Below are the code and all the weights of a small trained network. Each question names an input and a class and asks about switching units off, where a switched-off unit gives its printed mean instead of its output.

import numpy as np


def w(rows, s, z=0):
    codes = np.array(rows[::2]) - 128.0
    scale = np.full(codes.shape[1], s)
    scale[-1] = z or s
    return codes * scale


def f(y):
    return y / 2 * (1 + np.tanh(0.7978845608 * (y + 0.044715 * y**3)))


def log_softmax(a):
    a = a - a.max(-1, keepdims=True)
    return a - np.log(np.exp(a).sum(-1, keepdims=True))


def net(x, mask):
    res = np.array(x, float).reshape(1, 4) / 4 @ E
    y = f(res @ A[0][:, :-1].T + A[0][:, -1])
    res = res + np.where(mask, y, B[0][:, -1]) @ B[0][:, :-1]
    return log_softmax(res[-1] @ U[:, :-1].T + U[:, -1])


A, B = {}, {}
E = w([
[107,28,122,102,26,110],'x0',
[179,142,208,194,85,131],'x1',
[137,247,152,135,119,73],'x2',
[102,58,121,193,141,81],'x3',
],0.011)
A[0] = w([
[226,164,137,29,41,142,94],'n1',
[158,212,200,155,166,171,88],'n2',
[79,146,92,42,133,106,177],'n3',
[116,108,161,254,167,46,172],'n4',
[232,249,223,189,132,156,202],'n5',
[141,24,158,87,87,137,83],'n6',
[106,191,168,76,75,95,171],'n7',
[122,166,139,78,172,209,145],'n8',
[149,56,171,214,39,88,253],'n9',
[183,166,91,46,174,213,153],'n10',
[129,202,73,158,192,109,109],'n11',
[147,103,134,117,215,122,109],'n12',
[102,52,133,138,135,231,196],'n13',
[132,56,133,123,41,171,122],'n14',
],0.0095,0.0061)
B[0] = w([
[111,74,254,168,46,157,176],'n1',
[30,107,112,171,140,120,185],'n2',
[144,137,129,147,56,129,176],'n3',
[78,93,120,201,104,219,202],'n4',
[36,148,133,227,139,124,248],'n5',
[176,164,105,101,153,92,198],'n6',
[81,127,136,200,126,150,180],'n7',
[106,148,174,142,96,76,169],'n8',
[154,188,207,100,4,123,254],'n9',
[158,209,218,164,98,42,187],'n10',
[166,104,110,40,160,127,179],'n11',
[175,111,140,109,119,163,143],'n12',
[192,192,140,75,104,123,207],'n13',
[153,142,84,84,126,88,205],'n14',
],0.0095,0.014)
U = w([
[128,81,61,140,152,171,124],'0',
[107,125,179,164,49,108,207],'1',
[78,131,113,146,170,91,1],'2',
[231,125,116,8,81,72,118],'3',
],0.012,0.0051)

Each question gives the input, the list of numbers given to net, and the class t.
The units are the neurons (one row each of A and B). Each row of codes is followed by its name. A weight is (code - 128) times the scale printed after its matrix; where a second scale follows, it is the last column's (A, B and U).
mask holds one flag per neuron, in row order. A switched-off neuron (its flag False) gives its mean, the last column of its row in B, instead of its output. The means were averaged over made-up inputs and are rounded, as every weight is.
A unit's drop is (log p(t) with every unit on - log p(t) with that unit switched off) / (log p(t) with every unit on - log p(t) with every unit switched off).
The circuit of an input: a set's keep is (log p(t) with only the set's units on - log p(t) with every unit switched off) / (log p(t) with every unit on - log p(t) with every unit switched off). Starting from the 12 units with the biggest drops (on a tie, the unit counted first), units are removed one at a time, each time the one whose removal leaves the highest keep (on an exact tie, the one counted first), for as long as the keep stays at least 0.8.
units of the circuit, in order: the units of the circuit, biggest drop first
top k neurons: the k neurons with the biggest drops, biggest first
drop of u: that unit's drop, to one decimal
input [-6,-7,3,5], class 3: units of the circuit, in order -> n11
input [-2,-2,-4,4], class 0: units of the circuit, in order -> n9, n10
input [8,-5,4,3], class 3: units of the circuit, in order -> n5, n4
input [-8,7,1,-3], class 2: units of the circuit, in order -> n9, n2
input [-1,-7,5,-2], class 3: top 3 neurons -> n5, n11, n4
input [-7,-1,3,5], class 2: top 2 neurons -> n9, n5
input [-7,-8,-1,8], class 0: top 2 neurons -> n9, n4
input [-8,3,-8,5], class 0: top 2 neurons -> n9, n10
input [-7,3,-6,7], class 0: top 2 neurons -> n10, n1
input [0,-1,-5,5], class 3: drop of n5 -> 0.2
input [-6,-3,0,8], class 0: drop of n2 -> 0.0
input [-7,5,-2,-1], class 2: drop of n9 -> 0.4
input [-8,0,0,8], class 0: drop of n4 -> 0.1
